Below are the code and all the weights of a small trained network. Each question names an input and a target symbol and asks about switching units off, where a switched-off unit gives its printed mean instead of its output.

import numpy as np


def w(rows, s, z=0):
    codes = np.array(rows[::2]) - 128.0
    scale = np.full(codes.shape[1], s)
    scale[-1] = z or s
    return codes * scale


def f(y):
    return y / 2 * (1 + np.tanh(0.7978845608 * (y + 0.044715 * y**3)))


def softmax(a):
    e = np.exp(a - a.max(-1, keepdims=True))
    return e / e.sum(-1, keepdims=True)


def log_softmax(a):
    a = a - a.max(-1, keepdims=True)
    return a - np.log(np.exp(a).sum(-1, keepdims=True))


def net(x, mask):
    ids = ['ΞΠαδεηθμσψω'.index(c) for c in x.split()]
    T = len(ids)
    res = E[ids] + P[:T]
    u = 0
    for l in range(2):
        r = res
        for j in range(2):
            rows = slice(2 * j, 2 * j + 2)
            q, k, v = (r @ M[l][rows].T for M in (Q, K, V))
            z = softmax(np.where(np.tri(T) > 0, q @ k.T / 2**0.5, -1e9)) @ v
            o = O[l][rows]
            res = res + np.where(mask[u + j], z, o[:, -1]) @ o[:, :-1]
        u += 2
        y = f(res @ A[l][:, :-1].T + A[l][:, -1])
        res = res + np.where(mask[u : u + 4], y, B[l][:, -1]) @ B[l][:, :-1]
        u += 4
    return log_softmax(res[-1] @ U[:, :-1].T + U[:, -1])


Q, K, V, O, A, B = {}, {}, {}, {}, {}, {}
E = w([
[143,41,77,152,75,93,113],'Ξ',
[28,120,67,101,142,144,147],'Π',
[110,216,158,176,146,77,101],'α',
[103,46,214,127,166,174,82],'δ',
[66,83,252,145,154,100,114],'ε',
[174,109,138,90,147,182,67],'η',
[123,119,120,190,191,169,162],'θ',
[162,172,80,181,192,151,139],'μ',
[89,161,81,111,148,68,126],'σ',
[150,81,136,77,169,85,132],'ψ',
[168,162,186,81,118,88,107],'ω',
],0.022)
P = w([
[124,117,71,131,247,2,1],'0',
[143,146,89,147,185,85,70],'1',
[133,131,95,137,171,100,80],'2',
[128,132,108,131,145,124,98],'3',
[135,130,119,126,126,140,116],'4',
[134,126,122,118,113,149,122],'5',
[135,119,130,112,106,159,130],'6',
[138,119,138,109,98,159,139],'7',
[138,116,139,102,91,158,142],'8',
[140,112,146,98,87,162,152],'9',
[137,116,151,96,80,158,153],'10',
[134,119,153,90,76,155,156],'11',
[139,112,153,89,68,156,164],'12',
[141,109,157,84,69,154,166],'13',
],0.009)
Q[0] = w([
[31,50,80,134,139,209,77],'L0H0',
[13,154,135,78,41,2,233],'L0H0',
[110,83,164,45,57,142,138],'L0H1',
[127,123,130,123,121,124,183],'L0H1',
],0.0075)
K[0] = w([
[37,86,78,157,102,112,172],'L0H0',
[77,249,178,94,204,101,95],'L0H0',
[139,100,103,158,91,110,120],'L0H1',
[159,106,122,130,141,130,98],'L0H1',
],0.012)
V[0] = w([
[116,100,119,159,105,67,166],'L0H0',
[117,173,148,98,134,109,165],'L0H0',
[143,55,86,225,1,73,118],'L0H1',
[79,152,131,108,143,121,149],'L0H1',
],0.0089)
O[0] = w([
[91,55,162,180,125,196,180,154],'L0H0',
[143,157,90,147,149,110,167,2],'L0H0',
[1,218,170,120,65,155,106,221],'L0H1',
[126,106,116,89,166,158,168,49],'L0H1',
],0.0089,0.004)
A[0] = w([
[125,127,104,214,227,204,108,81],'L0N0',
[73,195,2,137,100,44,247,192],'L0N1',
[190,125,212,59,79,136,239,83],'L0N2',
[100,72,177,131,125,194,213,1],'L0N3',
],0.0064,0.0017)
B[0] = w([
[211,113,154,164,152,129,157,250],'L0N0',
[99,144,125,130,171,159,3,231],'L0N1',
[172,143,85,175,183,169,96,170],'L0N2',
[147,171,130,145,135,55,52,239],'L0N3',
],0.012,0.0022)
Q[1] = w([
[128,2,84,148,164,118,118],'L1H0',
[148,51,138,167,65,154,78],'L1H0',
[206,76,170,109,142,47,66],'L1H1',
[50,169,64,124,84,186,85],'L1H1',
],0.0092)
K[1] = w([
[165,172,238,89,248,169,132],'L1H0',
[136,156,163,154,100,158,119],'L1H0',
[211,147,202,127,59,138,86],'L1H1',
[73,106,50,136,84,124,134],'L1H1',
],0.014)
V[1] = w([
[130,92,155,175,47,230,126],'L1H0',
[151,195,248,76,208,186,143],'L1H0',
[165,137,165,71,210,114,98],'L1H1',
[86,63,3,106,92,178,132],'L1H1',
],0.0061)
O[1] = w([
[120,110,128,208,136,101,84,198],'L1H0',
[196,152,188,80,255,128,121,2],'L1H0',
[61,139,123,170,134,139,136,219],'L1H1',
[214,52,137,133,213,148,112,188],'L1H1',
],0.009,0.0031)
A[1] = w([
[251,73,44,26,166,141,191,141],'L1N0',
[202,1,14,65,113,202,156,156],'L1N1',
[50,140,215,4,52,152,67,155],'L1N2',
[242,140,2,32,189,138,152,4],'L1N3',
],0.007,0.012)
B[1] = w([
[95,2,112,157,71,98,98,199],'L1N0',
[46,242,108,179,112,59,163,194],'L1N1',
[190,143,131,81,186,120,221,250],'L1N2',
[188,226,239,185,101,117,64,155],'L1N3',
],0.0096,0.012)
U = w([
[86,142,161,142,88,169,193,148],'Ξ',
[79,165,115,174,125,151,110,62],'Π',
[134,160,58,97,174,137,116,132],'α',
[102,135,199,109,147,104,144,2],'δ',
[185,172,113,171,141,118,139,57],'ε',
[131,253,117,135,109,120,157,43],'η',
[117,58,96,100,83,93,146,153],'θ',
[156,124,139,112,96,114,67,214],'μ',
[150,105,96,159,151,132,174,119],'σ',
[170,50,168,69,136,192,83,112],'ψ',
[184,132,96,62,133,89,169,239],'ω',
],0.012,0.0048)

Each question gives the input, a string of symbols that net reads in full, and the target symbol t.
The units are the heads (2 rows each of Q, K, V and O) and the neurons (one row each of A and B). Each row of codes is followed by its name. A weight is (code - 128) times the scale printed after its matrix; where a second scale follows, it is the last column's (O, A, B and U).
mask holds one flag per unit, layer by layer, with each layer's heads first. A switched-off unit (its flag False) gives its mean, the last column of its rows in O or B, instead of its output. The means were averaged over made-up inputs and are rounded, as every weight is.
A unit's drop is (log p(t) with every unit on - log p(t) with that unit switched off) / (log p(t) with every unit on - log p(t) with every unit switched off).
The circuit of an input: a set's keep is (log p(t) with only the set's units on - log p(t) with every unit switched off) / (log p(t) with every unit on - log p(t) with every unit switched off). Starting from all 12 units, units are removed one at a time, each time the one whose removal leaves the highest keep (on an exact tie, the one counted first), for as long as the keep stays at least 0.8.
units of the circuit, in order: the units of the circuit, biggest drop first
top k neurons: the k neurons with the biggest drops, biggest first
k most important neurons of layer l: the k neurons of layer l with the biggest drops, biggest first
drop of u: that unit's drop, to one decimal
input η ψ ε η Π θ, target σ: 2 most important neurons of layer 0 => [L0N0; L0N1]
input δ ψ η Π μ η ψ η Π ψ, target μ: top 3 neurons => [L1N3; L1N0; L0N2]
input η Ξ η η, target ψ: units of the circuit, in order => [L0H0; L1H0]
input η μ θ, target σ: units of the circuit, in order => [L0H1; L1N3]
input δ θ Ξ ω, target η: units of the circuit, in order => [L1H1]
input Ξ Ξ η η η η Ξ θ, target ε: 2 most important neurons of layer 0 => [L0N3; L0N0]
input Π η Ξ η, target ψ: units of the circuit, in order => [L1H0; L0H0]
input σ ψ η η Ξ ω θ ε, target Ξ: units of the circuit, in order => [L1H0; L0H1]
input η ω μ Π ψ θ η μ Ξ Π η θ η α, target Π: units of the circuit, in order => [L1H0; L1N2]
input ψ ω Ξ ω Ξ, target ω: top 2 neurons => [L1N2; L0N2]
input ψ ε η Ξ η Ξ, target μ: top 2 neurons => [L1N2; L1N0]
input Ξ σ ω ω θ, target ε: top 3 neurons => [L0N0; L0N3; L1N0]
input σ Ξ ω μ, target σ: units of the circuit, in order => [L0H1; L0N0; L1N0]
input σ Ξ ε, target Ξ: units of the circuit, in order => [L0H1; L1H0; L1H1]
input η η μ ω ψ, target θ: top 4 neurons => [L1N0; L1N2; L0N1; L0N3]
input η α η ω η, target ω: units of the circuit, in order => [L0H0; L1H0]
input ω Ξ σ, target μ: top 2 neurons => [L1N0; L0N1]
input μ ω η ψ, target θ: most important neuron of layer 0 => [L0N1]
input η Ξ α μ η σ δ, target δ: 2 most important neurons of layer 1 => [L1N2; L1N0]
input Ξ δ Ξ, target ψ: most important neuron of layer 1 => [L1N1]
input Ξ Ξ η η η η μ ω, target ω: top 4 neurons => [L1N2; L1N1; L0N0; L1N3]
input α ψ μ α η η η Π, target Π: top 3 neurons => [L1N1; L1N2; L0N1]
input α δ δ θ ω σ σ Ξ Π η ψ α, target Π: drop of L1H1 => 0.1
input η ω σ η, target ω: drop of L1N2 => 0.2
input η ω η σ, target α: drop of L1H0 => 0.3
input η ψ η δ σ η η Ξ η Π α Π, target α: drop of L1H1 => 0.1
input ψ θ α η Π ω, target ω: units of the circuit, in order => [L0H1]
